Below is a small trained network, with its code and all its weights. Each question gives an input and a target symbol and asks what happens when units are switched off, that is, made to give their printed mean instead of their output.

import numpy as np


def w(rows, s, z=0):
    codes = np.array(rows[::2]) - 128.0
    scale = np.full(codes.shape[1], s)
    scale[-1] = z or s
    return codes * scale


def f(y):
    return y / 2 * (1 + np.tanh(0.7978845608 * (y + 0.044715 * y**3)))


def softmax(a):
    e = np.exp(a - a.max(-1, keepdims=True))
    return e / e.sum(-1, keepdims=True)


def log_softmax(a):
    a = a - a.max(-1, keepdims=True)
    return a - np.log(np.exp(a).sum(-1, keepdims=True))


def net(x, mask):
    ids = ['βδεηθλμξπσφψ'.index(c) for c in x.split()]
    T = len(ids)
    res = E[ids] + P[:T]
    q, k, v = (res @ M[0].T for M in (Q, K, V))
    z = softmax(np.where(np.tri(T) > 0, q @ k.T / 2**0.5, -1e9)) @ v
    res = res + np.where(mask[0], z, O[0][:, -1]) @ O[0][:, :-1]
    y = f(res @ A[0][:, :-1].T + A[0][:, -1])
    res = res + np.where(mask[1:13], y, B[0][:, -1]) @ B[0][:, :-1]
    return log_softmax(res[-1] @ U[:, :-1].T + U[:, -1])


Q, K, V, O, A, B = {}, {}, {}, {}, {}, {}
E = w([
[192,74,148,106,102],'β',
[159,63,159,173,117],'δ',
[120,124,148,48,139],'ε',
[112,120,92,161,220],'η',
[124,107,92,129,197],'θ',
[147,84,144,103,108],'λ',
[96,118,122,90,154],'μ',
[137,109,67,114,192],'ξ',
[95,158,166,43,194],'π',
[143,100,86,84,152],'σ',
[2,109,229,38,42],'φ',
[209,62,64,230,164],'ψ',
],0.015)
P = w([
[164,254,96,135,72],'0',
[133,110,104,70,155],'1',
[115,94,131,57,146],'2',
[128,146,117,220,87],'3',
[177,197,121,163,222],'4',
[110,54,139,32,162],'5',
[115,210,143,172,115],'6',
[174,135,130,184,146],'7',
[116,46,120,19,239],'8',
[127,206,153,162,112],'9',
],0.0099)
Q[0] = w([
[161,254,159,140,146],'h0',
[132,251,86,200,20],'h0',
],0.009)
K[0] = w([
[122,15,122,142,160],'h0',
[105,9,176,100,210],'h0',
],0.011)
V[0] = w([
[38,238,176,56,187],'h0',
[96,173,38,183,245],'h0',
],0.011)
O[0] = w([
[130,249,104,184,122,3],'h0',
[44,141,93,121,190,239],'h0',
],0.015,0.0056)
A[0] = w([
[83,162,45,115,147,157],'n0',
[80,115,146,108,164,135],'n1',
[99,104,117,160,122,213],'n2',
[23,67,168,145,102,169],'n3',
[89,106,117,74,126,106],'n4',
[183,88,128,64,141,134],'n5',
[247,156,70,145,165,152],'n6',
[108,110,86,196,85,148],'n7',
[123,117,64,135,86,172],'n8',
[135,123,105,170,144,254],'n9',
[2,152,95,193,130,97],'n10',
[55,119,132,113,242,191],'n11',
],0.0085,0.005)
B[0] = w([
[6,58,184,137,89,160],'n0',
[185,107,77,162,115,184],'n1',
[167,156,93,28,103,157],'n2',
[247,236,130,152,201,202],'n3',
[158,140,38,170,164,182],'n4',
[113,90,220,117,196,193],'n5',
[88,139,213,66,100,170],'n6',
[169,92,88,98,215,139],'n7',
[113,169,82,28,194,136],'n8',
[132,135,124,6,178,163],'n9',
[188,7,69,255,101,151],'n10',
[141,187,109,183,20,252],'n11',
],0.006,0.018)
U = w([
[160,93,190,137,97,148],'β',
[163,109,201,212,141,110],'δ',
[130,192,131,67,145,253],'ε',
[175,124,112,214,113,48],'η',
[170,128,92,155,87,91],'θ',
[169,119,143,113,85,124],'λ',
[144,153,131,151,140,98],'μ',
[155,123,48,104,60,130],'ξ',
[125,184,213,254,254,139],'π',
[121,132,68,35,80,131],'σ',
[224,161,180,216,112,75],'φ',
[233,130,73,136,150,126],'ψ',
],0.0073,0.005)

Each question gives the input, a string of symbols that net reads in full, and the target symbol t.
The units are the heads (2 rows each of Q, K, V and O) and the neurons (one row each of A and B). Each row of codes is followed by its name. A weight is (code - 128) times the scale printed after its matrix; where a second scale follows, it is the last column's (O, A, B and U).
mask holds one flag per unit, heads first, then neurons. A switched-off unit (its flag False) gives its mean, the last column of its rows in O or B, instead of its output. The means were averaged over made-up inputs and are rounded, as every weight is.
A unit's drop is (log p(t) with every unit on - log p(t) with that unit switched off) / (log p(t) with every unit on - log p(t) with every unit switched off).
The circuit of an input: a set's keep is (log p(t) with only the set's units on - log p(t) with every unit switched off) / (log p(t) with every unit on - log p(t) with every unit switched off). Starting from the 12 units with the biggest drops (on a tie, the unit counted first), units are removed one at a time, each time the one whose removal leaves the highest keep (on an exact tie, the one counted first), for as long as the keep stays at least 0.8.
circuit, biggest first: the units of the circuit, biggest drop first
most important unit: the unit with the biggest drop
top k neurons: the k neurons with the biggest drops, biggest first
drop of u: that unit's drop, to one decimal
input ψ ε δ, target ψ: circuit, biggest first : [h0; n3; n4]
input φ ψ σ ξ θ ξ, target φ: circuit, biggest first : [h0]
input η π ψ, target η: circuit, biggest first : [h0; n10; n11]
input η π ξ ε δ ψ θ π μ, target η: circuit, biggest first : [h0; n10; n11]
input ψ β η, target ψ: circuit, biggest first : [h0; n3; n1]
input ψ η δ ε ξ ξ, target ψ: top 3 neurons : [n3; n4; n1]
input ψ β φ, target ψ: circuit, biggest first : [n3; h0; n4]
input ξ ξ ε ψ λ ψ ε ε ξ, target ξ: top 2 neurons : [n11; n5]
input β ψ φ ψ ψ δ, target β: circuit, biggest first : [h0; n5]
input β ε β ψ ψ ξ, target β: top 2 neurons : [n5; n3]
input ε ψ β, target ε: top 4 neurons : [n11; n10; n6; n1]
input φ π β ψ ψ ε δ ψ ε, target φ: drop of n4 : 0.0
input λ φ ψ β, target β: drop of h0 : 1.0
input ψ π ψ π φ β, target ψ: most important unit : h0
input η ψ π, target η: drop of n10 : 0.5
